Below are the code and all the weights of a small trained network. Each question names an input and a target symbol and asks about switching units off, where a switched-off unit gives its printed mean instead of its output.

import numpy as np


def w(rows, s, z=0):
    codes = np.array(rows[::2]) - 128.0
    scale = np.full(codes.shape[1], s)
    scale[-1] = z or s
    return codes * scale


def norm(h):
    return h / np.sqrt((h * h).mean(-1, keepdims=True) + 1e-5)


def f(y):
    return y / 2 * (1 + np.tanh(0.7978845608 * (y + 0.044715 * y**3)))


def softmax(a):
    e = np.exp(a - a.max(-1, keepdims=True))
    return e / e.sum(-1, keepdims=True)


def log_softmax(a):
    a = a - a.max(-1, keepdims=True)
    return a - np.log(np.exp(a).sum(-1, keepdims=True))


def net(x, mask):
    ids = ['ΔΠΣΨαβεηλτ'.index(c) for c in x.split()]
    T = len(ids)
    res = E[ids] + P[:T]
    u = 0
    for l in range(2):
        r = norm(res)
        for j in range(2):
            rows = slice(3 * j, 3 * j + 3)
            q, k, v = (r @ M[l][rows].T for M in (Q, K, V))
            z = softmax(np.where(np.tri(T) > 0, q @ k.T / 3**0.5, -1e9)) @ v
            o = O[l][rows]
            res = res + np.where(mask[u + j], z, o[:, -1]) @ o[:, :-1]
        u += 2
        y = f(norm(res) @ A[l][:, :-1].T + A[l][:, -1])
        res = res + np.where(mask[u : u + 4], y, B[l][:, -1]) @ B[l][:, :-1]
        u += 4
    return log_softmax(norm(res)[-1] @ U[:, :-1].T + U[:, -1])


Q, K, V, O, A, B = {}, {}, {}, {}, {}, {}
E = w([
[184,182,31],'Δ',
[224,163,67],'Π',
[22,3,249],'Σ',
[155,176,139],'Ψ',
[145,161,149],'α',
[134,210,127],'β',
[225,153,54],'ε',
[128,125,137],'η',
[123,189,120],'λ',
[213,142,30],'τ',
],0.0063)
P = w([
[65,69,190],'0',
[59,214,178],'1',
[98,202,235],'2',
[98,192,253],'3',
[170,150,163],'4',
[171,121,142],'5',
[176,137,145],'6',
[169,121,144],'7',
[165,116,149],'8',
[137,119,127],'9',
],0.0043)
Q[0] = w([
[111,96,11],'L0H1',
[226,133,40],'L0H1',
[137,140,155],'L0H1',
[227,147,221],'L0H2',
[64,174,3],'L0H2',
[156,131,181],'L0H2',
],0.0053)
K[0] = w([
[37,190,161],'L0H1',
[135,82,139],'L0H1',
[209,61,142],'L0H1',
[205,236,178],'L0H2',
[102,3,118],'L0H2',
[135,230,185],'L0H2',
],0.0056)
V[0] = w([
[99,83,163],'L0H1',
[105,204,9],'L0H1',
[44,206,106],'L0H1',
[105,41,54],'L0H2',
[116,2,115],'L0H2',
[75,124,94],'L0H2',
],0.0055)
O[0] = w([
[160,165,90,91],'L0H1',
[109,31,138,145],'L0H1',
[180,2,125,145],'L0H1',
[208,135,169,16],'L0H2',
[180,151,189,2],'L0H2',
[188,106,154,92],'L0H2',
],0.0062,0.0044)
A[0] = w([
[178,62,182,116],'L0N1',
[66,136,253,3],'L0N2',
[124,24,108,179],'L0N3',
[118,194,114,159],'L0N4',
],0.0066,0.0025)
B[0] = w([
[103,113,162,64],'L0N1',
[193,177,3,137],'L0N2',
[122,177,175,251],'L0N3',
[110,57,158,245],'L0N4',
],0.0049,0.0016)
Q[1] = w([
[102,154,157],'L1H1',
[39,196,224],'L1H1',
[191,142,34],'L1H1',
[59,200,114],'L1H2',
[243,86,168],'L1H2',
[2,192,197],'L1H2',
],0.0066)
K[1] = w([
[142,163,158],'L1H1',
[41,82,194],'L1H1',
[186,139,98],'L1H1',
[229,92,219],'L1H2',
[60,45,64],'L1H2',
[144,122,254],'L1H2',
],0.0086)
V[1] = w([
[83,136,209],'L1H1',
[73,147,76],'L1H1',
[149,88,145],'L1H1',
[11,162,104],'L1H2',
[128,246,156],'L1H2',
[108,254,87],'L1H2',
],0.0071)
O[1] = w([
[161,41,121,119],'L1H1',
[247,121,178,253],'L1H1',
[58,150,65,70],'L1H1',
[214,51,253,244],'L1H2',
[103,212,203,199],'L1H2',
[173,206,169,222],'L1H2',
],0.0056,0.0035)
A[1] = w([
[88,133,84,58],'L1N1',
[130,195,184,246],'L1N2',
[147,98,44,218],'L1N3',
[254,130,108,255],'L1N4',
],0.0086,0.0026)
B[1] = w([
[223,137,114,117],'L1N1',
[34,47,116,230],'L1N2',
[225,207,129,155],'L1N3',
[212,255,7,254],'L1N4',
],0.0047,0.0059)
U = w([
[151,9,34,117],'Δ',
[163,155,212,53],'Π',
[80,113,135,164],'Σ',
[188,144,217,37],'Ψ',
[167,148,204,65],'α',
[220,54,168,91],'β',
[94,163,142,121],'ε',
[83,175,176,123],'η',
[206,59,135,144],'λ',
[81,133,44,255],'τ',
],0.012,0.0028)

Each question gives the input, a string of symbols that net reads in full, and the target symbol t.
The units are the heads (3 rows each of Q, K, V and O) and the neurons (one row each of A and B). Each row of codes is followed by its name. A weight is (code - 128) times the scale printed after its matrix; where a second scale follows, it is the last column's (O, A, B and U).
mask holds one flag per unit, layer by layer, with each layer's heads first. A switched-off unit (its flag False) gives its mean, the last column of its rows in O or B, instead of its output. The means were averaged over made-up inputs and are rounded, as every weight is.
A unit's drop is (log p(t) with every unit on - log p(t) with that unit switched off) / (log p(t) with every unit on - log p(t) with every unit switched off).
The circuit of an input: a set's keep is (log p(t) with only the set's units on - log p(t) with every unit switched off) / (log p(t) with every unit on - log p(t) with every unit switched off). Starting from all 12 units, units are removed one at a time, each time the one whose removal leaves the highest keep (on an exact tie, the one counted first), for as long as the keep stays at least 0.8.
units of the circuit, in order: the units of the circuit, biggest drop first
unit that matters most: the unit with the biggest drop
top k neurons: the k neurons with the biggest drops, biggest first
which heads matter: for each layer, one digit per head in row order, 1 if its drop is at least 0.15 and else 0, layers parted by /
drop when u is switched off: that unit's drop, to one decimal
input τ λ Δ Π, target τ: units of the circuit, in order	L1H2, L0H2
input η Σ η Π η τ η Ψ, target η: unit that matters most	L0H1
input β λ β, target β: units of the circuit, in order	L0H1, L1H2
input η τ α τ τ τ τ τ λ, target η: top 2 neurons	L1N4, L0N2
input β β Σ τ η Δ β ε Π Ψ, target β: which heads matter	00 / 01
input τ λ Σ Ψ, target τ: which heads matter	01 / 01
input Δ Σ Σ β Ψ, target Δ: which heads matter	01 / 11
input β α λ β α, target β: units of the circuit, in order	L1H2, L0H1
input η Σ τ α Π τ β τ ε, target τ: units of the circuit, in order	L1H1, L1H2
input β β τ β, target β: units of the circuit, in order	L1H2, L0H1, L0H2
input τ Δ Σ ε, target τ: units of the circuit, in order	L0H2, L1H2
input Σ β Π, target τ: top 2 neurons	L1N2, L0N3
input Δ ε β Δ, target Δ: which heads matter	11 / 01
input η Δ α β β τ Ψ, target η: which heads matter	11 / 01
input Δ Ψ τ Π β η, target Δ: units of the circuit, in order	L0H1, L1H2
input Δ η τ λ, target Δ: units of the circuit, in order	L0H1, L1H2, L0H2
input β α Ψ, target β: unit that matters most	L0H2
input τ τ τ, target τ: units of the circuit, in order	L0H2, L1H2, L0H1
input τ Ψ ε α β τ Δ α, target τ: units of the circuit, in order	L0H2, L1H2
input τ Δ λ Δ, target τ: units of the circuit, in order	L0H2, L1H2
input η η τ ε β Δ α, target η: unit that matters most	L0H2
input η Δ τ α λ η, target η: drop when L1H2 is switched off	0.3
input Δ Π τ ε, target Δ: drop when L1H2 is switched off	0.6
input η Σ λ η β α, target η: drop when L1H2 is switched off	0.9
input τ Π Ψ, target τ: drop when L0H2 is switched off	1.3
